Here is a tiny trained network, its code and every weight. The questions are about switching its units off for an input and a class, where a switched-off unit gives its printed mean instead of its output.

import numpy as np


def w(rows, s, z=0):
    codes = np.array(rows[::2]) - 128.0
    scale = np.full(codes.shape[1], s)
    scale[-1] = z or s
    return codes * scale


def f(y):
    return np.maximum(y, 0)


def log_softmax(a):
    a = a - a.max(-1, keepdims=True)
    return a - np.log(np.exp(a).sum(-1, keepdims=True))


def net(x, mask):
    res = np.array(x, float).reshape(1, 6) / 4 @ E
    y = f(res @ A[0][:, :-1].T + A[0][:, -1])
    res = res + np.where(mask, y, B[0][:, -1]) @ B[0][:, :-1]
    return log_softmax(res[-1] @ U[:, :-1].T + U[:, -1])


A, B = {}, {}
E = w([
[209,42,188,253,80,62,91,223,151,105,146],'x0',
[141,132,181,103,122,160,133,145,132,125,114],'x1',
[155,105,102,108,135,108,117,108,138,110,107],'x2',
[96,143,136,158,109,134,153,118,142,130,135],'x3',
[192,146,164,125,131,133,122,110,137,128,64],'x4',
[217,130,105,113,94,136,242,110,4,87,198],'x5',
],0.0059)
A[0] = w([
[189,144,146,102,107,108,179,110,35,88,168,231],'neuron 1',
[85,165,147,143,178,139,37,133,211,181,143,181],'neuron 2',
[96,153,76,90,175,161,128,87,106,168,109,2],'neuron 3',
[62,101,145,134,139,138,35,123,173,174,79,176],'neuron 4',
[75,246,58,24,190,193,136,35,121,144,94,22],'neuron 5',
[177,6,198,252,68,62,78,214,138,97,155,57],'neuron 6',
[101,162,126,111,191,134,173,82,162,92,138,29],'neuron 7',
[132,106,127,117,156,88,144,128,109,124,132,36],'neuron 8',
[223,159,101,114,66,131,253,111,46,101,194,218],'neuron 9',
[188,56,159,210,22,59,81,207,165,98,158,29],'neuron 10',
[66,152,168,119,126,86,54,132,176,133,104,212],'neuron 11',
[65,159,149,128,202,109,8,174,167,185,76,171],'neuron 12',
[179,138,154,139,100,124,221,99,27,107,192,223],'neuron 13',
[128,91,119,85,89,123,85,138,171,171,56,107],'neuron 14',
],0.0043,0.00052)
B[0] = w([
[156,61,142,162,121,111,141,84,190,62,191,202],'neuron 1',
[135,116,155,159,166,83,154,82,185,44,145,183],'neuron 2',
[68,185,91,89,90,173,82,101,107,123,95,173],'neuron 3',
[162,59,186,223,207,65,230,56,204,80,145,184],'neuron 4',
[78,216,60,48,2,209,100,178,32,203,29,230],'neuron 5',
[75,177,20,71,53,212,30,231,59,191,49,254],'neuron 6',
[100,168,126,147,97,161,105,151,112,193,125,157],'neuron 7',
[150,125,194,121,138,138,139,118,91,137,138,135],'neuron 8',
[164,73,203,205,248,50,203,66,225,54,192,236],'neuron 9',
[65,187,76,103,55,200,45,203,67,190,66,232],'neuron 10',
[188,72,179,158,203,64,162,85,162,74,172,176],'neuron 11',
[139,57,175,238,192,88,171,66,190,95,155,195],'neuron 12',
[157,95,139,208,175,99,200,108,199,80,180,216],'neuron 13',
[141,98,176,152,155,123,118,116,113,91,130,160],'neuron 14',
],0.0048,0.006)
U = w([
[152,71,190,173,240,70,185,105,184,41,184,253],'0',
[131,153,96,94,1,187,113,161,52,197,83,3],'1',
],0.0091,0.00054)

Each question gives the input, the list of numbers given to net, and the class t.
The units are the neurons (one row each of A and B). Each row of codes is followed by its name. A weight is (code - 128) times the scale printed after its matrix; where a second scale follows, it is the last column's (A, B and U).
mask holds one flag per neuron, in row order. A switched-off neuron (its flag False) gives its mean, the last column of its row in B, instead of its output. The means were averaged over made-up inputs and are rounded, as every weight is.
A unit's drop is (log p(t) with every unit on - log p(t) with that unit switched off) / (log p(t) with every unit on - log p(t) with every unit switched off).
The circuit of an input: a set's keep is (log p(t) with only the set's units on - log p(t) with every unit switched off) / (log p(t) with every unit on - log p(t) with every unit switched off). Starting from the 12 units with the biggest drops (on a tie, the unit counted first), units are removed one at a time, each time the one whose removal leaves the highest keep (on an exact tie, the one counted first), for as long as the keep stays at least 0.8.
circuit, biggest first: the units of the circuit, biggest drop first
top k neurons: the k neurons with the biggest drops, biggest first
drop when u is switched off: that unit's drop, to one decimal
input [-5,-1,-1,-8,1,8], class 0: circuit, biggest first => [neuron 9]
input [-7,1,8,-4,-7,8], class 0: top 3 neurons => [neuron 9; neuron 6; neuron 13]
input [6,-5,8,3,8,3], class 1: top 2 neurons => [neuron 6; neuron 10]
input [8,7,-1,-6,3,-6], class 1: top 3 neurons => [neuron 6; neuron 10; neuron 9]
input [8,8,4,1,-2,6], class 1: top 2 neurons => [neuron 6; neuron 10]
input [-3,8,-6,-8,2,3], class 0: top 2 neurons => [neuron 6; neuron 10]
input [-4,7,-5,-1,1,5], class 0: top 3 neurons => [neuron 9; neuron 6; neuron 10]
input [-6,2,-2,5,5,-6], class 0: drop when neuron 12 is switched off => 1.2
input [4,8,7,7,-5,3], class 1: drop when neuron 13 is switched off => -0.1
input [-8,1,4,-1,1,-8], class 0: drop when neuron 11 is switched off => 1.0
input [2,3,4,6,-5,1], class 1: drop when neuron 12 is switched off => 0.4
